The same points and some others measured another way (B), then each row and its match in B:
B (72 x 21):
[[-252,140,155,67,-77,141,-170,40,58,99,114,101,-37,41,-76,-37,-235,85,-60,144,89],
[85,-28,-160,158,26,171,137,-71,-189,-107,-109,-286,204,-99,-140,166,-92,-197,165,0,-38],
[11,77,-42,189,118,65,-114,-48,70,79,80,-38,23,-138,-99,-110,-43,112,-120,46,25],
[-69,38,118,-43,-133,-4,-166,-105,-8,64,43,96,24,-23,-49,-197,-79,123,-48,103,2],
[134,55,86,181,-355,-87,21,-76,-440,112,-236,-48,69,-91,243,-65,220,26,228,-143,120],
[-102,-248,-248,541,-285,-165,-130,-141,-243,131,111,-242,114,-75,56,-178,-198,-81,99,-54,248],
[286,187,175,-441,-34,296,178,-136,-112,-156,-241,-25,302,-149,53,-164,175,-242,37,306,-197],
[-26,-152,-130,304,-47,-41,-166,-89,-14,68,-5,-131,81,-167,-13,-237,-28,-149,37,77,172],
[30,-22,2,178,272,328,-3,-175,57,-97,-10,-42,-150,250,-10,239,-42,-106,146,-22,-306],
[64,64,169,78,-222,209,-22,-307,-96,91,71,82,-199,307,231,50,-49,158,203,-150,-253],
[106,-89,-119,62,-60,36,-121,-172,24,7,69,-96,74,-214,-95,-168,-60,18,7,-24,-4],
[111,20,192,-59,186,-170,-42,-94,-125,-43,-458,56,8,41,-139,-52,419,60,175,28,-161],
[-97,-49,91,37,-15,-90,-199,-84,44,47,-57,47,23,-23,-138,-230,-4,78,15,117,29],
[83,-24,-6,-166,144,217,-85,-178,181,-109,80,-18,116,-83,-147,-200,-97,-71,-91,225,-184],
[213,-30,94,-95,-164,257,-16,-217,-26,-50,-128,-59,-66,-53,14,-3,98,27,381,-217,-165],
[121,32,56,147,-19,165,-19,-287,14,79,-24,-2,-165,150,102,79,44,56,169,-125,-225],
[-56,-47,33,-38,-69,-67,-163,-140,66,34,-20,4,38,-87,-216,-152,-73,102,40,47,-5],
[197,38,34,-52,11,57,47,-187,-23,-3,-215,-114,83,-119,-130,-58,155,19,185,-38,-126],
[101,31,-113,123,6,88,-93,-104,35,68,83,-67,72,-265,-7,-136,-41,-40,-122,53,49],
[102,39,80,276,67,330,15,-177,-43,-15,82,-83,-114,287,119,3,-19,179,210,-142,-253],
[6,-7,107,101,118,131,-56,-97,70,-16,-201,-68,-93,75,-180,55,94,52,301,-97,-115],
[41,54,-110,218,94,88,-126,-138,62,91,212,-10,-8,-93,19,-92,-118,87,-221,51,-48],
[160,-53,-13,-168,-156,21,-35,-260,-123,-85,125,-27,191,-39,-65,-259,-98,183,-68,56,-203],
[214,153,78,102,128,109,144,21,-334,-98,-189,-110,291,-25,124,-196,241,-22,-50,188,-78],
[-33,-22,14,117,-41,44,-182,-84,22,50,71,15,-30,-68,-59,-127,-70,111,6,-9,17],
[19,-108,88,111,-36,13,-134,-230,-47,51,-239,84,-228,123,112,130,174,-174,280,-88,-119],
[133,-24,-192,143,81,60,-108,-71,70,31,4,-138,109,-408,-103,-123,20,-127,-78,36,107],
[49,97,100,57,140,90,53,164,-343,-167,-321,-68,153,-54,-92,132,207,-35,145,9,-21],
[50,91,269,-153,-9,13,-40,-54,-153,-42,-348,119,-31,65,-23,27,264,34,209,12,-126],
[134,156,227,-151,-13,64,27,-189,-4,28,-181,33,9,69,-102,-98,157,228,152,-7,-211],
[56,-200,-114,128,-316,-66,-173,-291,-32,112,58,-63,-9,-150,53,-196,-83,-64,123,-82,68],
[-155,-65,24,167,-75,197,-180,-80,56,1,197,-20,-68,113,-85,-59,-280,122,89,-26,-30],
[119,83,16,179,222,195,17,-77,1,-16,-114,-89,-26,6,-46,68,116,6,91,-29,-141],
[-136,148,158,23,-527,-164,-148,-66,-191,286,-8,111,52,-182,127,-225,-78,88,-21,76,291],
[-99,-241,-119,172,22,-225,-208,-142,-52,-10,-72,-50,24,-39,-222,-69,-40,-20,58,13,14],
[189,75,92,-17,227,89,17,-97,-100,-86,-239,-2,13,13,-38,39,267,31,81,-8,-228],
[-34,-68,-63,227,-39,-166,-153,-49,-100,75,-38,-71,90,-152,-122,-180,11,89,-13,11,126],
[47,148,7,53,28,212,64,265,-226,-81,-414,-173,208,-449,-74,168,192,-402,205,78,283],
[113,43,-88,119,46,153,-39,-78,-61,-40,211,-94,128,-109,-61,-137,-130,211,-137,-15,-92],
[-29,-132,-122,164,126,-193,-125,1,-158,-63,-138,-89,185,-171,-180,-118,56,-99,-79,141,79],
[0,29,-24,142,-154,92,-132,-98,44,114,136,-70,34,-171,-50,-195,-136,112,13,-21,99],
[-47,76,97,72,-16,-103,-141,118,-166,29,-116,21,155,-193,-96,-243,103,126,-66,114,170],
[34,-177,-23,-156,-6,54,-163,-252,137,-100,48,-13,30,-30,-242,-159,-120,56,78,26,-185],
[278,137,175,-131,-70,-247,-20,-172,-114,128,-431,39,9,-249,-103,-154,483,244,181,-158,-48],
[-3,15,-113,199,98,165,-118,-62,30,17,155,-34,8,-104,-16,-2,-137,-32,-126,47,-17],
[165,91,-83,129,-196,270,14,-120,-65,41,295,-173,211,-197,95,-326,-203,142,-91,27,34],
[129,-14,29,38,-59,169,15,-162,-103,-42,-118,-83,4,-2,15,44,54,-50,226,-84,-123],
[57,28,-8,82,-233,-7,-126,-121,13,147,43,-71,56,-258,-62,-247,-44,146,60,-66,132],
[223,-110,-83,242,36,218,15,-264,-148,-61,5,-107,-42,128,225,13,71,-114,152,-96,-230],
[47,-22,-12,244,166,352,-12,-130,-17,-72,8,-63,-134,197,93,206,-37,-121,177,-70,-220],
[-42,19,8,390,333,368,-74,-35,43,-47,9,-23,-234,244,74,266,-14,-82,133,-72,-187],
[94,-185,-332,361,-116,-26,-96,-36,-210,7,43,-262,205,-407,27,-133,-61,-225,-9,-34,246],
[160,187,408,-396,-425,115,2,-307,-89,115,-207,218,-11,75,282,-272,196,-1,188,134,-145],
[-92,-55,-25,110,-559,45,-107,-235,-123,169,223,-61,28,-50,89,-143,-341,62,129,-69,127],
[106,33,7,4,337,160,51,-26,-35,-162,-255,-102,87,-36,-200,131,153,-134,94,82,-185],
[64,-40,60,265,249,108,16,-61,-337,-180,-44,-4,6,390,103,73,106,140,29,-18,-321],
[26,-51,-33,192,-82,144,-151,-249,61,69,301,-9,-84,101,41,-159,-208,245,-21,-85,-139],
[84,59,-34,292,232,333,23,-122,32,-17,23,-103,-102,131,57,166,-20,-49,98,-55,-195],
[315,194,53,18,524,-175,60,-11,-139,-48,-440,11,127,-174,-136,-35,582,98,-172,104,-201],
[172,13,-151,109,-182,172,-29,-93,-55,32,143,-190,209,-365,24,-252,-111,-28,-30,7,126],
[389,-146,-243,431,56,276,79,-400,-112,-21,166,-243,-49,102,305,-40,40,-29,128,-229,-304],
[150,-74,-47,-68,67,24,-119,-192,155,-5,-54,-55,129,-247,-106,-327,78,-112,-42,180,-34],
[-75,-34,-20,139,131,89,-181,-56,112,4,62,-1,-43,-41,-160,-41,-100,55,-16,32,-27],
[77,-54,-122,74,-300,94,-55,-123,-112,37,101,-164,186,-284,-1,-209,-163,-46,59,-3,140],
[63,4,76,91,98,263,-2,-203,-30,-62,-34,2,-132,242,45,171,-6,-8,177,-66,-295],
[71,11,207,129,153,-140,-47,72,-323,-73,-446,35,124,60,81,-223,457,-55,113,158,4],
[-83,-2,57,286,-6,-136,-116,66,-190,36,-46,-90,183,-17,-104,-357,39,241,-9,86,144],
[-26,235,133,7,-312,384,83,-109,-15,143,19,-62,2,-45,139,100,-196,-159,186,48,60],
[139,77,301,-243,-253,304,140,-255,-84,-61,-120,-60,286,191,218,-518,44,-176,193,388,-145],
[212,3,61,-317,-133,160,67,-200,-83,-130,-199,-81,134,-159,-149,14,62,-46,239,-39,-183],
[-102,94,160,-118,176,-231,-250,105,54,53,-341,194,-10,-273,-249,-66,261,-25,-90,180,134],
[184,84,61,12,396,-15,-27,12,-54,-80,-408,17,-20,-146,-155,135,416,-50,64,-7,-143]]
Rows of B count from 0, top down.

[69,-212,392,-156,203,121,52,88,-23,-273,12,-73,-205,278,-358,-124,-31,-65,61,114,26,122,125,-309,-187,-53,27,93,-91,29,159] : 71
[355,-80,-7,524,-292,108,332,126,393,-277,534,-110,-156,-499,-43,376,-97,-294,532,19,-92,-69,327,-54,309,269,151,384,-23,-428,-21] : 52
[330,-175,55,-528,566,322,-429,212,-65,-151,-203,118,135,431,272,-156,155,10,-369,301,239,-115,-95,370,-574,44,99,-29,-349,414,-433] : 66
[14,-214,104,-276,424,234,-138,-72,-122,-35,101,-8,88,276,-229,-133,247,50,-695,292,151,44,-87,-87,-186,-57,-204,52,-177,385,-227] : 16
[-138,175,-109,-366,447,-256,-73,-86,-93,83,-75,264,6,168,7,82,-42,277,-411,124,-56,110,-94,56,-126,305,-151,-251,-11,-249,17] : 8
[64,-49,298,-69,113,-97,45,84,3,-257,62,78,-159,334,-92,-66,-94,-111,273,-79,-108,198,138,-177,-138,38,131,-36,101,-203,322] : 58
[176,47,49,-297,157,207,-177,271,-108,-188,-13,-94,62,171,29,48,234,-137,-85,33,115,82,-32,-20,-265,101,37,14,-88,246,111] : 36
[-86,330,-404,-77,109,-327,143,-75,277,49,31,187,-99,-103,-26,208,-93,118,86,-84,-86,142,157,-12,160,287,-40,-77,213,-450,265] : 64
[44,-239,368,113,-125,214,-60,-10,-44,-357,282,19,-134,646,-135,-191,138,-346,51,-115,10,221,35,-636,-85,-220,168,-44,108,323,538] : 39
[-18,76,90,-211,163,246,1,126,-33,-183,51,-81,-35,289,-165,-26,459,-363,-248,79,75,184,-15,-389,-46,-25,104,-81,23,392,474] : 34
[235,7,-311,-84,-269,242,-252,121,18,-190,264,-96,97,83,33,215,126,38,-14,-179,217,78,-44,-130,-187,63,-97,266,-50,216,-18] : 4
[26,245,-68,-351,149,149,76,221,-24,-124,-90,-9,-163,-237,-159,363,222,-65,-86,120,116,49,-31,-135,-74,443,131,35,-153,-119,179] : 25
[193,-744,428,611,-488,259,-88,-117,118,-278,438,-127,-173,324,-260,-351,-528,146,246,-200,206,-54,214,-632,-19,-403,-102,249,117,246,-40] : 59
[197,-105,196,239,-49,46,43,244,127,-164,133,-147,-87,-8,60,-27,-163,-173,334,28,-27,-80,195,-249,42,49,30,-118,30,-13,273] : 48
[223,43,-163,212,-28,85,184,152,331,-163,341,-265,69,-154,-127,62,239,-373,206,12,-63,96,306,-23,198,-82,-68,267,116,63,184] : 9
[182,207,-354,-208,324,-147,-6,198,356,51,-252,78,-32,-253,177,88,-190,136,206,95,70,-110,245,416,-72,275,44,-27,8,-299,-139] : 19
[110,384,-105,-257,-197,-150,-333,456,-415,-14,-66,-31,172,-153,416,393,-135,273,174,-323,59,55,-236,77,-288,548,-78,-304,83,-189,240] : 51
[-95,280,-143,-183,-190,-323,-71,113,-134,56,-192,230,-160,-308,101,357,-504,566,244,-352,96,80,-44,38,-118,599,43,-144,223,-646,97] : 26
[-75,-133,-80,292,-35,-36,109,-197,84,58,464,-108,126,-12,-263,-57,82,13,-369,-14,-30,139,100,-240,273,-129,-337,108,224,112,70] : 69
[-52,-289,-124,228,270,-132,-130,-346,103,159,392,93,219,368,-18,-300,-100,221,-635,158,-40,-9,24,-146,119,-239,-488,-147,98,225,-169] : 22
[197,97,53,-695,561,155,-364,196,-201,-99,-363,480,-17,191,434,178,72,163,-366,211,204,-70,-242,552,-573,567,415,-171,-297,-87,-436] : 65
[182,161,64,112,21,-67,-36,473,-38,70,-106,-189,139,-385,344,53,-140,-49,260,-58,22,-134,121,213,26,273,27,-286,194,-36,168] : 60
[218,-517,468,69,150,466,43,14,171,-382,168,-69,-244,410,-343,-279,99,-331,-44,254,155,-16,198,-433,-139,-267,196,225,-199,397,19] : 12
[110,-450,161,7,-3,267,-165,-93,3,-130,124,2,-57,229,-237,-203,-157,225,-267,16,282,-2,54,-180,-203,-159,-93,237,-42,283,-308] : 40
[-94,-100,33,-281,122,-37,-197,-170,-159,10,-70,318,-12,243,-55,-83,-132,385,-380,-190,190,204,-83,137,-254,114,50,62,202,-50,-226] : 2
[55,-398,533,-5,-109,339,171,-83,60,-510,185,30,-432,420,-594,-115,38,-242,191,-70,123,282,186,-572,-142,-160,332,414,1,51,237] : 70
[279,205,-101,344,-450,-71,74,401,107,-179,328,-306,80,-341,170,282,-75,-217,690,-325,-93,71,215,-72,153,186,-34,74,239,-222,418] : 63
[180,-430,236,18,270,289,-41,-21,180,-207,136,-113,-45,380,-266,-352,52,-146,-175,228,130,-3,199,-192,-138,-342,-72,186,-98,409,-116] : 31
[73,-194,-29,-403,388,-5,-297,-219,-150,-129,197,229,65,537,-120,14,-34,374,-542,155,52,115,-172,3,-406,59,-298,118,-285,-8,-384] : 0
[178,-114,-42,24,-152,209,-16,164,118,-124,43,-143,-53,-217,-146,63,-64,52,122,-108,238,11,166,-6,-60,57,33,291,77,71,-100] : 47
[58,147,165,-30,156,-166,100,174,-19,-180,170,-40,-15,156,-7,71,74,-223,207,-28,-223,195,102,-123,2,133,0,-135,96,-218,439] : 54
[131,-512,216,51,327,239,-112,-85,133,-58,109,-103,18,322,-243,-423,-92,77,-388,284,177,-102,153,-152,-130,-355,-235,92,-113,450,-301] : 56
[73,173,20,-19,-63,-294,-12,169,-39,-122,107,11,-25,33,77,158,-240,115,391,-229,-143,163,92,-29,-69,241,-68,-101,172,-421,302] : 44
[212,72,-22,-197,233,1,-12,292,87,-120,-76,-127,-18,-129,-6,110,-57,12,198,107,26,-33,150,142,-156,206,-47,43,-106,-138,-18] : 24
[182,119,-109,140,-384,-47,-61,81,-199,-226,654,-103,200,-74,26,429,127,-17,116,-341,-136,288,-87,-32,4,249,-203,296,121,-237,99] : 67
[235,-86,59,-108,163,11,-163,109,4,-276,283,-106,119,512,0,-78,103,-152,92,14,-108,162,72,-116,-238,-151,-196,54,-84,121,166] : 27
